Each row is followed by its class.
[ -5   8  -5   0 -16  12  -3   2   1  -3   0  -6  -7  -6   4   2  -4   0
  -9 -14  -1   9   0   5   7   5  -2  -5   6 -20   2  -3  14   8  -8  -1
  -6  -1   3   4 -17   9   8   0 -13  -5   5  -4   7  -6   7   9   5] | F
[  1   2  -9  -3  -9  11   5   5   3   2   2   1  -2   1   3  -6  -1   1
 -13 -10   0   6   3   3   5   2   3  -2  -4  -6   5   2  15   0   0  -5
  -1  -4  -4  -9 -15   7  -5  -4  -8  -6   3  -4  12  -4  10   2  11] | F
[  0   1  -6   1  -9  11   6   2   4   5   1  -5  -3   1   6  -6   0   1
 -17 -10  -4   6   0   1   5  18   2   4   0  -8   7  10  17  -1   2  -6
  -2  -4   2  -3 -16  10  -6   2 -12  -6  -1  -3   8   2  10   0  19] | F
[  2  10  -3   4 -23  16  -2   3  10  -6   2   5 -11  -2   4  -9  -8   3
  -7 -17   2   9   4   8  10  -2   0  -2   4 -21   7  -8  15   9  -6   3
  -4  -6  -8  -4 -26   7  -3  -8 -10 -10   9  -4   8  -9  10   2  12] | N
[-16   9   0  -7 -32  22  13   9  22  22   8 -14  -8   0   4  15  11   6
 -44 -23 -10   4  -2   6   2   6   4 -13  -8 -18  -1  23  26   4  -5  -5
  -9  -9   0 -17 -51  36  -1   4 -34 -11 -10 -16  43  -3  24  11  34] | V
[  3   3  -7   6  -8  13   4   0   4  -8  -2  -4  -2   2   3 -12   3  -2
 -14 -10  -3   7  -9   6   4   4   5   0   2  -8   7   7  29   0   1  -8
   2   0   6   4  -6  -2 -10  -3  -9  -2   0  -3   4   6   4  -1   9] | F
[  1   6  -6   4  -4   8  -2  -1   2  -9  -2   6  -3  -4   0 -10  -9   1
   3  -9   5   7  -1   4   6   1   0   1   3 -10   8  -3  12   4   0  -4
  -5  -2   3   3  -8  -5  -1  -3  -1  -7   2  -1  -8  -2   0   0   2] | F
[ -1   6  -5   3 -10   9  -1   3   3  -1   1  -3   0  -5   0  -3  -2  -4
  -9 -11   0   9   0   1   4   2  -2  -2   5 -14   2   3  10   4  -5  -2
   0  -3   3   0 -10   8   1   0  -6  -3   4  -4   5  -2   4   4   5] | F
[-19   9  -2   2 -12   6   6   0   5   0  -2 -14   3   2  -3  11   7   3
 -19 -18  -5   8  -4   3  -2   3  10  -6 -11 -12   0  20  29   5  -5 -15
   1  -1   4  -7 -26   9  -6  11 -22  -8  -5  -9  19  11   2  10   7] | V
[ -9   8   0  11 -14  10  -4  -2   7 -11  -2  -1  -2   2   2  -6  -3   1
  -2 -18   5  11  -5   3   3  -5   2   0   0 -16   8  -3  19   5  -2  -6
  -2   1   2   5 -19   0  -8  -3 -10  -7  -5  -3   0   1   3  -2   3] | F
[  3   1  -7   1  -8  16   3   2   4  -2   1  -4  -4  -3   7  -7   1  -2
 -19  -8  -3   6  -2   3   7   3   5   0   2 -11   2   7  14   2  -3  -3
  -1  -3   4   1 -13  11  -3  -4 -10  -5   2  -5  11   2   7   5  12] | F
[ -1   9  -9   3  -6  15   5   0   8  -6   0  -7   3   1   1  -4   3  -6
 -19  -9  -4   2   0   5   1   5   6   0  -3 -16   5  10  20  -2  -3  -7
   0  -1  -1   1 -16   9  -6  -1  -9  -3   3  -2  12  11   0   8   3] | V
[ -5   3   0   6 -14  11   2   2   3   7   1  -6  -9  -1   7  -1   0  -1
 -19 -13  -3   8  -7   1   2   2  -4   0   4 -11   4   8  11   4  -1   2
  -2  -2   1   3 -20  13  -1   0 -19  -7  -8  -5  10   4  11  -5  22] | F
[ -5   9  -5   6  -6  11   4  -2   6 -10  -4  -7   3   0   2  -3   1  -5
 -11 -12  -1   2  -3   5   1  -2   4   1   5 -16   3   7  18   2  -4  -7
   1  -1   3   4 -11   6   9   2 -15  -4  -3  -5   8   8  -1   3  -2] | E

Each row is followed by its class. Each block has new classes.
[-15   2 -23  -8  -4  -4  -2 -10   9 -44   4  -6   0   3  20  -4  -7   5
  -7  10  -4  -1  11  -5  -6  10  19  16  20 -13  -9  -6  -3  -5  14  19
  -5   4 -14 -13   0   7  11  22 -14  -2  -4   1 -11  12  -3  11   8] | zm
[ -7   5  10  -6  -5   3   2   4   9 -34   1   3   1  -7   0  -3 -16   4
  -7   5   1   2  11  -2 -14   4  13  15  -1 -14 -13  -9  13  -7   7   6
  -4   4  -6  -8  -1   7   0  -1   7   0 -10   7  -3  -1  -3   5  14] | Hp
[  0  -4 -14 -14  -7  -2   0 -10   9 -15   0  -4  -1   1  -9  11  -9   6
  -5   2  -4   7  10   1   0   9  10  -7   0  -7  -6 -22  -5   0   1   7
  -3  -1  -2  -5   2  15   1   3  -3   4 -10  13   5   3  -2  11  10] | zm
[ -1   1 -23  -7  -6   3   4   0   7 -44  -3   2   3 -15   6  -4 -15   0
  -4   2   1   8  27   3  -5  15  10   5   0  -2   4 -12  -5  -2  14   9
  -9   4  -4  -7   5  -2  -4  -3  -1   1 -10  12  -5  -5 -15   4   5] | zm
[-11  -2 -38  -8  -4  -2  -8  -2  10 -32  -1  -4   0  -1   2  -4 -17   2
  -4  -7  -7  -2  11  -1  -8  11  13  18  -2 -10  -1 -10 -10  -8   6   5
 -16   2  -6  -9   1   2   2   4   4   7   1   8  -8   3   1  14   6] | zm
